Below are the code and all the weights of a small trained network. Each question names an input and a target symbol and asks about switching units off, where a switched-off unit gives its printed mean instead of its output.

import numpy as np


def w(rows, s, z=0):
    codes = np.array(rows[::2]) - 128.0
    scale = np.full(codes.shape[1], s)
    scale[-1] = z or s
    return codes * scale


def norm(h):
    return h / np.sqrt((h * h).mean(-1, keepdims=True) + 1e-5)


def f(y):
    return y / 2 * (1 + np.tanh(0.7978845608 * (y + 0.044715 * y**3)))


def softmax(a):
    e = np.exp(a - a.max(-1, keepdims=True))
    return e / e.sum(-1, keepdims=True)


def log_softmax(a):
    a = a - a.max(-1, keepdims=True)
    return a - np.log(np.exp(a).sum(-1, keepdims=True))


def net(x, mask):
    ids = ['αβγδελξτφψω'.index(c) for c in x.split()]
    T = len(ids)
    res = E[ids] + P[:T]
    q, k, v = (norm(res) @ M[0].T for M in (Q, K, V))
    z = softmax(np.where(np.tri(T) > 0, q @ k.T / 3**0.5, -1e9)) @ v
    res = res + np.where(mask[0], z, O[0][:, -1]) @ O[0][:, :-1]
    y = f(norm(res) @ A[0][:, :-1].T + A[0][:, -1])
    res = res + np.where(mask[1:17], y, B[0][:, -1]) @ B[0][:, :-1]
    return log_softmax(norm(res)[-1] @ U[:, :-1].T + U[:, -1])


Q, K, V, O, A, B = {}, {}, {}, {}, {}, {}
E = w([
[95,128,63,153,130,205,147,145,94,158,91,129],'α',
[85,112,118,100,208,134,159,161,102,170,136,116],'β',
[151,86,150,126,102,101,202,106,120,188,82,134],'γ',
[116,156,52,180,171,92,179,85,159,165,132,74],'δ',
[125,97,117,131,126,62,206,141,114,191,75,126],'ε',
[186,153,132,133,164,162,152,221,97,186,110,168],'λ',
[132,138,97,133,88,131,153,173,145,164,174,1],'ξ',
[136,108,151,143,119,207,159,99,140,148,79,128],'τ',
[134,28,70,125,106,153,129,100,146,100,120,135],'φ',
[106,73,97,159,134,97,153,158,133,107,91,152],'ψ',
[151,82,109,64,135,89,162,155,166,56,108,152],'ω',
],0.025)
P = w([
[117,117,217,57,56,152,98,126,69,129,152,247],'0',
[92,106,133,157,114,113,221,112,180,110,92,41],'1',
[103,124,76,145,128,106,190,135,208,107,113,103],'2',
[126,99,107,168,128,135,162,134,196,136,99,123],'3',
[138,79,108,160,142,130,156,126,181,140,105,120],'4',
[151,78,111,149,144,130,168,116,174,160,98,114],'5',
[171,78,105,125,153,131,156,121,195,144,107,113],'6',
[178,82,93,106,162,121,161,126,182,142,112,109],'7',
[186,83,78,89,169,118,166,122,177,136,108,105],'8',
],0.012)
Q[0] = w([
[136,60,107,95,200,124,215,155,187,113,23,2],'H0',
[114,154,107,137,141,96,139,45,147,110,185,77],'H0',
[152,101,134,137,30,150,143,181,107,107,112,74],'H0',
],0.0057)
K[0] = w([
[70,194,151,50,57,100,2,98,77,174,155,97],'H0',
[145,150,132,195,133,55,20,81,146,85,70,135],'H0',
[134,144,72,128,46,141,134,132,72,87,72,142],'H0',
],0.0067)
V[0] = w([
[172,147,125,190,254,9,171,116,146,116,51,204],'H0',
[181,187,154,104,161,167,138,197,73,185,72,181],'H0',
[144,162,121,160,109,102,111,219,177,188,159,36],'H0',
],0.0085)
O[0] = w([
[88,142,120,145,117,162,185,135,159,138,176,149,86],'H0',
[54,122,93,114,143,102,84,133,166,170,142,121,241],'H0',
[161,91,85,97,5,123,113,146,98,143,88,77,2],'H0',
],0.018,0.0028)
A[0] = w([
[59,129,137,118,81,165,104,96,153,108,178,145,129],'N0',
[148,119,108,167,177,126,167,100,115,119,97,99,148],'N1',
[139,170,106,164,130,180,128,64,130,103,133,151,111],'N2',
[145,102,160,89,133,129,51,140,73,143,131,179,59],'N3',
[75,105,188,167,168,65,124,95,158,114,140,183,160],'N4',
[145,98,112,105,113,166,169,154,130,115,88,143,187],'N5',
[140,116,112,160,135,114,122,167,97,156,125,106,143],'N6',
[81,120,109,117,150,152,178,108,188,151,143,197,187],'N7',
[93,103,160,159,153,155,194,144,155,116,149,153,152],'N8',
[103,109,140,101,173,133,114,124,143,155,115,186,150],'N9',
[98,108,108,163,192,129,131,111,163,167,151,159,155],'N10',
[108,191,142,142,172,136,92,133,131,113,251,113,27],'N11',
[217,134,133,155,62,114,120,126,65,95,149,95,106],'N12',
[134,152,170,121,161,144,124,102,119,94,153,177,171],'N13',
[117,232,180,164,153,190,136,170,79,140,166,179,5],'N14',
[102,168,119,153,113,117,139,169,161,138,198,95,84],'N15',
],0.016,0.0027)
B[0] = w([
[22,242,211,169,188,68,177,57,131,33,62,145,141],'N0',
[137,132,167,111,111,127,82,133,122,119,139,212,195],'N1',
[173,50,94,142,111,168,118,147,129,171,174,125,155],'N2',
[77,197,133,163,145,24,156,53,86,154,67,143,140],'N3',
[30,171,82,128,159,143,189,108,151,133,114,90,204],'N4',
[75,185,139,184,118,106,156,122,133,111,135,168,169],'N5',
[130,95,150,113,145,152,127,104,186,96,140,181,149],'N6',
[158,103,93,76,196,142,115,120,61,151,122,75,251],'N7',
[110,161,144,82,148,115,50,118,194,163,108,32,218],'N8',
[106,106,119,73,147,190,164,119,137,172,121,28,188],'N9',
[143,87,152,90,120,175,154,122,88,136,138,87,244],'N10',
[45,227,101,185,105,117,174,96,123,125,77,112,151],'N11',
[83,163,161,65,196,177,122,137,113,112,163,36,152],'N12',
[101,85,73,157,88,135,110,175,113,172,173,59,151],'N13',
[16,177,150,195,136,91,169,6,156,101,45,42,151],'N14',
[165,109,177,149,103,134,117,114,117,95,115,210,165],'N15',
],0.011,0.02)
U = w([
[146,154,216,130,208,105,125,99,70,59,160,197,154],'α',
[120,124,145,109,80,128,152,109,167,103,149,133,32],'β',
[124,124,142,132,33,147,254,165,88,95,230,95,151],'γ',
[183,14,100,35,148,182,96,177,154,170,197,75,76],'δ',
[152,133,128,125,75,51,18,110,75,142,120,77,63],'ε',
[96,78,110,176,51,81,205,125,182,141,170,146,224],'λ',
[94,99,44,147,22,50,76,135,207,205,181,106,104],'ξ',
[45,158,116,95,162,67,137,29,211,151,68,79,103],'τ',
[116,59,157,147,95,99,160,91,194,125,140,191,253],'φ',
[118,118,192,113,108,139,171,113,146,78,172,171,140],'ψ',
[120,92,171,143,165,58,63,76,183,124,112,198,173],'ω',
],0.0062,0.002)

Each question gives the input, a string of symbols that net reads in full, and the target symbol t.
The units are the heads (3 rows each of Q, K, V and O) and the neurons (one row each of A and B). Each row of codes is followed by its name. A weight is (code - 128) times the scale printed after its matrix; where a second scale follows, it is the last column's (O, A, B and U).
mask holds one flag per unit, heads first, then neurons. A switched-off unit (its flag False) gives its mean, the last column of its rows in O or B, instead of its output. The means were averaged over made-up inputs and are rounded, as every weight is.
A unit's drop is (log p(t) with every unit on - log p(t) with that unit switched off) / (log p(t) with every unit on - log p(t) with every unit switched off).
The circuit of an input: a set's keep is (log p(t) with only the set's units on - log p(t) with every unit switched off) / (log p(t) with every unit on - log p(t) with every unit switched off). Starting from the 12 units with the biggest drops (on a tie, the unit counted first), units are removed one at a time, each time the one whose removal leaves the highest keep (on an exact tie, the one counted first), for as long as the keep stays at least 0.8.
circuit, biggest first: the units of the circuit, biggest drop first
most important unit: the unit with the biggest drop
top k neurons: the k neurons with the biggest drops, biggest first
drop of u: that unit's drop, to one decimal
input γ α λ ψ α ξ, target φ: most important unit -> N7
input ψ α δ ψ, target δ: circuit, biggest first -> (N14 N0)
input δ τ ξ γ, target γ: top 2 neurons -> (N8 N12)
input δ φ δ ψ ξ δ β φ, target γ: circuit, biggest first -> (H0 N8 N5)
input φ λ φ, target δ: circuit, biggest first -> (H0 N13 N14 N2)
input ε ψ ξ α τ φ, target λ: top 3 neurons -> (N8 N7 N5)
input ψ β α δ ε δ α ε α, target δ: circuit, biggest first -> (N4 N14)
input δ δ δ ξ δ, target γ: top 2 neurons -> (N12 N8)
input ε λ ω λ α α δ α ξ, target λ: top 2 neurons -> (N7 N8)
input δ δ δ λ τ β ω α ξ, target γ: top 2 neurons -> (N8 N7)
input λ ψ δ φ δ ξ, target ξ: top 3 neurons -> (N7 N10 N9)
input λ α γ δ β ξ β φ δ, target ξ: top 2 neurons -> (N7 N10)
input τ ε ψ φ λ ω ξ, target ω: top 3 neurons -> (N4 N9 N7)
input δ α γ ψ ξ α, target γ: top 4 neurons -> (N8 N5 N7 N12)
input δ β ξ φ δ, target γ: top 3 neurons -> (N8 N12 N7)
input φ γ φ φ δ φ φ ε δ, target δ: most important unit -> N2
input ε φ δ β λ ε, target δ: top 4 neurons -> (N7 N14 N10 N11)
input ε φ ε α ξ ε, target λ: drop of H0 -> 1.0
input φ ξ α, target α: drop of N3 -> 0.0
input λ δ λ λ ξ, target ξ: drop of N10 -> 0.3
